Here is a tiny trained network, its code and every weight. The questions are about switching its units off for an input and a target symbol, where a switched-off unit gives its printed mean instead of its output.

import numpy as np


def w(rows, s, z=0):
    codes = np.array(rows[::2]) - 128.0
    scale = np.full(codes.shape[1], s)
    scale[-1] = z or s
    return codes * scale


def norm(h):
    return h / np.sqrt((h * h).mean(-1, keepdims=True) + 1e-5)


def softmax(a):
    e = np.exp(a - a.max(-1, keepdims=True))
    return e / e.sum(-1, keepdims=True)


def log_softmax(a):
    a = a - a.max(-1, keepdims=True)
    return a - np.log(np.exp(a).sum(-1, keepdims=True))


def net(x, mask):
    ids = ['βγεζηθλπστφψ'.index(c) for c in x.split()]
    T = len(ids)
    res = E[ids] + P[:T]
    u = 0
    for l in range(3):
        r = norm(res)
        for j in range(2):
            rows = slice(3 * j, 3 * j + 3)
            q, k, v = (r @ M[l][rows].T for M in (Q, K, V))
            z = softmax(np.where(np.tri(T) > 0, q @ k.T / 3**0.5, -1e9)) @ v
            o = O[l][rows]
            res = res + np.where(mask[u + j], z, o[:, -1]) @ o[:, :-1]
        u += 2
    return log_softmax(norm(res)[-1] @ U[:, :-1].T + U[:, -1])


Q, K, V, O = {}, {}, {}, {}
E = w([
[124,169,148,108,119,146,105,71,125,169,90,117],'β',
[148,251,142,124,150,84,149,105,136,154,155,155],'γ',
[151,216,119,139,194,106,131,107,84,136,141,101],'ε',
[90,102,138,103,140,155,185,90,138,167,150,115],'ζ',
[151,176,162,96,142,99,90,57,144,183,141,134],'η',
[148,135,175,115,111,144,104,29,149,103,105,96],'θ',
[90,131,111,143,54,111,95,60,161,74,212,67],'λ',
[51,147,17,127,50,142,172,25,220,193,211,226],'π',
[118,137,86,189,49,213,121,66,112,16,105,87],'σ',
[100,203,182,44,129,185,148,185,74,143,168,200],'τ',
[152,101,73,85,159,186,49,108,27,8,141,161],'φ',
[174,175,180,175,128,126,134,125,99,144,154,195],'ψ',
],0.018)
P = w([
[142,115,74,79,152,116,139,171,254,112,111,188],'0',
[12,138,159,161,187,106,175,47,114,157,91,153],'1',
[47,136,171,151,164,114,161,39,98,152,103,131],'2',
[86,129,169,169,137,112,159,69,73,154,94,110],'3',
[114,114,171,156,118,121,140,78,69,147,122,97],'4',
[148,128,156,150,121,117,129,87,81,135,149,94],'5',
[182,121,142,135,109,141,122,88,84,136,158,101],'6',
[200,120,131,132,120,158,113,103,105,131,179,105],'7',
[211,98,98,111,112,186,117,103,118,130,200,101],'8',
[224,88,106,97,133,209,103,112,130,127,206,114],'9',
[236,102,125,91,156,227,89,135,162,127,227,115],'10',
],0.012)
Q[0] = w([
[161,194,104,92,125,131,197,50,108,143,110,63],'0.h0',
[77,116,150,173,100,16,174,186,157,97,59,157],'0.h0',
[64,167,72,119,133,98,89,113,144,118,122,118],'0.h0',
[104,84,114,122,123,57,76,203,219,94,29,135],'0.h1',
[163,125,119,145,150,153,129,186,155,170,143,125],'0.h1',
[80,95,156,190,95,21,172,137,2,154,105,174],'0.h1',
],0.0093)
K[0] = w([
[163,131,143,134,50,196,115,117,47,180,211,119],'0.h0',
[71,123,119,115,128,48,164,113,139,155,40,136],'0.h0',
[146,123,129,103,115,130,172,96,105,107,98,156],'0.h0',
[11,159,97,91,164,90,163,114,119,144,67,106],'0.h1',
[105,157,65,96,116,109,72,101,168,121,74,139],'0.h1',
[74,147,179,146,128,103,107,72,70,130,125,125],'0.h1',
],0.011)
V[0] = w([
[94,122,164,120,130,184,125,51,97,120,200,33],'0.h0',
[243,75,163,141,196,88,134,96,117,182,101,2],'0.h0',
[181,94,124,156,209,116,92,42,132,141,125,144],'0.h0',
[108,126,71,130,234,73,121,175,185,186,115,29],'0.h1',
[144,133,121,97,135,162,227,133,178,66,102,70],'0.h1',
[233,91,180,221,137,114,235,118,164,175,131,168],'0.h1',
],0.0059)
O[0] = w([
[160,254,141,157,117,98,73,135,76,234,142,129,253],'0.h0',
[174,136,129,150,90,105,213,189,88,149,130,143,118],'0.h0',
[213,68,96,211,162,75,43,134,111,149,107,157,200],'0.h0',
[159,115,53,145,39,69,196,142,75,138,140,71,2],'0.h1',
[207,222,161,159,152,146,194,171,89,140,148,51,106],'0.h1',
[111,49,187,228,165,90,85,220,213,81,163,190,164],'0.h1',
],0.0082,0.0066)
Q[1] = w([
[174,90,129,94,76,223,87,141,111,95,131,131],'1.h0',
[159,116,148,178,181,181,88,76,100,186,207,153],'1.h0',
[116,111,94,78,119,204,123,128,132,66,197,143],'1.h0',
[149,160,118,197,142,67,127,129,110,218,140,104],'1.h1',
[164,157,74,122,107,151,118,209,128,109,125,187],'1.h1',
[129,136,95,151,173,218,46,86,98,149,254,166],'1.h1',
],0.0082)
K[1] = w([
[90,180,81,73,142,63,156,183,152,120,153,163],'1.h0',
[246,50,111,85,55,144,156,140,156,72,228,77],'1.h0',
[145,195,120,86,143,138,154,103,188,75,35,159],'1.h0',
[195,86,144,223,87,188,29,68,131,191,202,118],'1.h1',
[163,185,127,84,184,132,91,158,205,212,142,146],'1.h1',
[237,131,90,88,112,170,114,135,175,1,163,111],'1.h1',
],0.0074)
V[1] = w([
[153,124,104,164,147,176,174,156,83,158,101,214],'1.h0',
[119,123,193,73,140,173,53,134,147,82,102,126],'1.h0',
[143,192,92,162,111,76,73,137,53,2,114,172],'1.h0',
[139,99,193,97,130,93,141,110,145,198,62,94],'1.h1',
[102,141,130,186,66,196,160,155,135,99,52,107],'1.h1',
[77,101,40,102,105,134,90,146,122,174,163,136],'1.h1',
],0.01)
O[1] = w([
[121,104,79,109,254,101,205,41,158,48,168,202,14],'1.h0',
[147,22,160,167,12,218,122,70,77,158,79,135,214],'1.h0',
[153,117,129,42,139,164,53,66,249,100,81,85,120],'1.h0',
[139,20,96,165,189,169,187,142,156,177,158,62,112],'1.h1',
[94,232,60,191,153,219,157,141,173,97,83,157,2],'1.h1',
[17,124,9,83,69,70,38,225,48,75,155,164,7],'1.h1',
],0.0083,0.0048)
Q[2] = w([
[121,183,199,163,164,92,88,87,93,209,182,119],'2.h0',
[125,135,157,99,166,231,63,108,98,103,217,157],'2.h0',
[163,139,69,103,155,173,124,155,135,148,164,181],'2.h0',
[84,191,183,145,180,134,55,29,83,255,177,86],'2.h1',
[247,64,99,107,116,90,141,165,154,155,162,156],'2.h1',
[213,133,138,106,145,196,66,148,95,114,234,226],'2.h1',
],0.0095)
K[2] = w([
[202,119,100,92,59,150,148,164,174,191,174,208],'2.h0',
[141,87,66,79,123,160,140,235,169,95,109,107],'2.h0',
[144,115,112,88,182,133,127,199,148,90,98,79],'2.h0',
[191,138,161,141,90,254,45,181,82,110,226,164],'2.h1',
[142,124,96,122,89,152,146,108,252,149,83,78],'2.h1',
[199,101,62,40,99,157,159,206,164,57,141,106],'2.h1',
],0.0091)
V[2] = w([
[155,61,96,180,142,143,91,176,63,129,86,98],'2.h0',
[59,147,16,152,155,204,131,85,158,162,124,140],'2.h0',
[117,181,164,97,172,205,146,210,96,83,81,106],'2.h0',
[141,160,77,190,99,101,93,87,168,91,136,54],'2.h1',
[61,149,192,66,98,91,133,117,168,246,159,104],'2.h1',
[75,135,163,188,74,133,144,131,163,133,153,162],'2.h1',
],0.011)
O[2] = w([
[73,155,137,85,217,132,84,125,142,191,195,67,67],'2.h0',
[202,165,31,139,136,122,93,91,171,122,204,157,53],'2.h0',
[130,198,233,165,97,97,103,107,144,110,155,73,2],'2.h0',
[120,176,81,160,154,115,98,206,134,205,32,128,112],'2.h1',
[199,108,117,101,79,114,137,191,187,95,184,73,204],'2.h1',
[152,130,119,164,127,179,115,246,172,119,160,175,131],'2.h1',
],0.013,0.0077)
U = w([
[96,135,77,131,211,171,64,111,161,177,217,95,45],'β',
[146,89,124,131,45,104,195,154,96,93,49,183,35],'γ',
[133,159,112,90,189,48,138,121,184,83,95,132,253],'ε',
[95,163,137,189,145,80,190,157,64,129,193,162,186],'ζ',
[93,47,99,54,176,111,141,173,96,180,120,143,129],'η',
[190,85,158,164,167,172,175,89,154,206,127,97,53],'θ',
[132,150,132,114,66,101,52,197,125,194,136,87,77],'λ',
[181,106,1,127,89,143,146,129,119,150,154,220,125],'π',
[121,234,110,179,122,232,125,141,139,156,91,170,175],'σ',
[142,122,158,92,71,170,132,92,136,67,223,126,137],'τ',
[106,131,130,90,103,134,77,28,47,159,125,165,84],'φ',
[75,57,162,178,175,144,21,164,186,94,136,204,215],'ψ',
],0.0084,0.003)

Each question gives the input, a string of symbols that net reads in full, and the target symbol t.
The units are the heads (3 rows each of Q, K, V and O). Each row of codes is followed by its name. A weight is (code - 128) times the scale printed after its matrix; where a second scale follows, it is the last column's (O and U).
mask holds one flag per head, layer by layer. A switched-off head (its flag False) gives its mean, the last column of its rows in O, instead of its output. The means were averaged over made-up inputs and are rounded, as every weight is.
A unit's drop is (log p(t) with every unit on - log p(t) with that unit switched off) / (log p(t) with every unit on - log p(t) with every unit switched off).
The circuit of an input: a set's keep is (log p(t) with only the set's units on - log p(t) with every unit switched off) / (log p(t) with every unit on - log p(t) with every unit switched off). Starting from all 6 units, units are removed one at a time, each time the one whose removal leaves the highest keep (on an exact tie, the one counted first), for as long as the keep stays at least 0.8.
circuit, biggest first: the units of the circuit, biggest drop first
most important unit: the unit with the biggest drop
heads that matter: for each layer, one digit per head in row order, 1 if its drop is at least 0.15 and else 0, layers parted by /
input η π β ζ λ ε η, target η: heads that matter	11 / 00 / 10
input γ θ γ θ ζ γ γ η, target γ: heads that matter	11 / 10 / 10
input λ γ β η π γ, target λ: most important unit	1.h0
input ζ π β ζ β, target ζ: heads that matter	01 / 10 / 00
input ζ φ σ π λ φ θ η η ε, target ζ: heads that matter	01 / 10 / 00
input σ ε γ ψ η ζ σ λ η φ, target σ: circuit, biggest first	(1.h1, 0.h1)
input π ζ β λ γ ψ β θ θ π η, target π: heads that matter	00 / 00 / 10
input γ τ φ φ τ, target γ: heads that matter	11 / 01 / 10
input φ θ ψ, target ψ: heads that matter	11 / 10 / 00
input λ θ ε ψ ψ γ π, target ψ: heads that matter	01 / 00 / 00
input η ζ ψ η, target η: circuit, biggest first	(2.h0, 1.h1)
input ε ψ λ φ λ, target ε: circuit, biggest first	(0.h1, 1.h0, 0.h0)
input ε φ φ ε η φ γ ε, target ε: circuit, biggest first	(1.h0, 0.h1)
input γ ε ζ η, target γ: heads that matter	01 / 10 / 10
input σ γ β π σ τ, target σ: circuit, biggest first	(1.h1)
input σ β η η ψ γ λ ε, target λ: heads that matter	10 / 10 / 00
input η σ θ π τ η θ ζ, target η: circuit, biggest first	(2.h0, 0.h1)
input γ θ γ β τ ζ θ τ φ, target γ: heads that matter	11 / 01 / 10
input ζ η λ η β φ γ ψ γ, target ζ: circuit, biggest first	(0.h1, 1.h0, 0.h0)
input β β ζ β θ τ λ γ η, target λ: circuit, biggest first	(1.h0)
input π φ θ ζ σ θ φ β σ γ, target π: heads that matter	11 / 00 / 10
input θ θ η φ, target θ: heads that matter	11 / 01 / 00
input θ ε γ η θ ζ ζ ζ ζ θ π, target θ: circuit, biggest first	(1.h1, 0.h1)
input ε σ ζ γ π, target ε: circuit, biggest first	(0.h1, 1.h0)
input ζ ψ ζ γ ζ γ γ ζ φ γ, target ζ: circuit, biggest first	(0.h1, 1.h0)
input φ π ψ ε π β τ θ, target τ: circuit, biggest first	(2.h1, 0.h0)
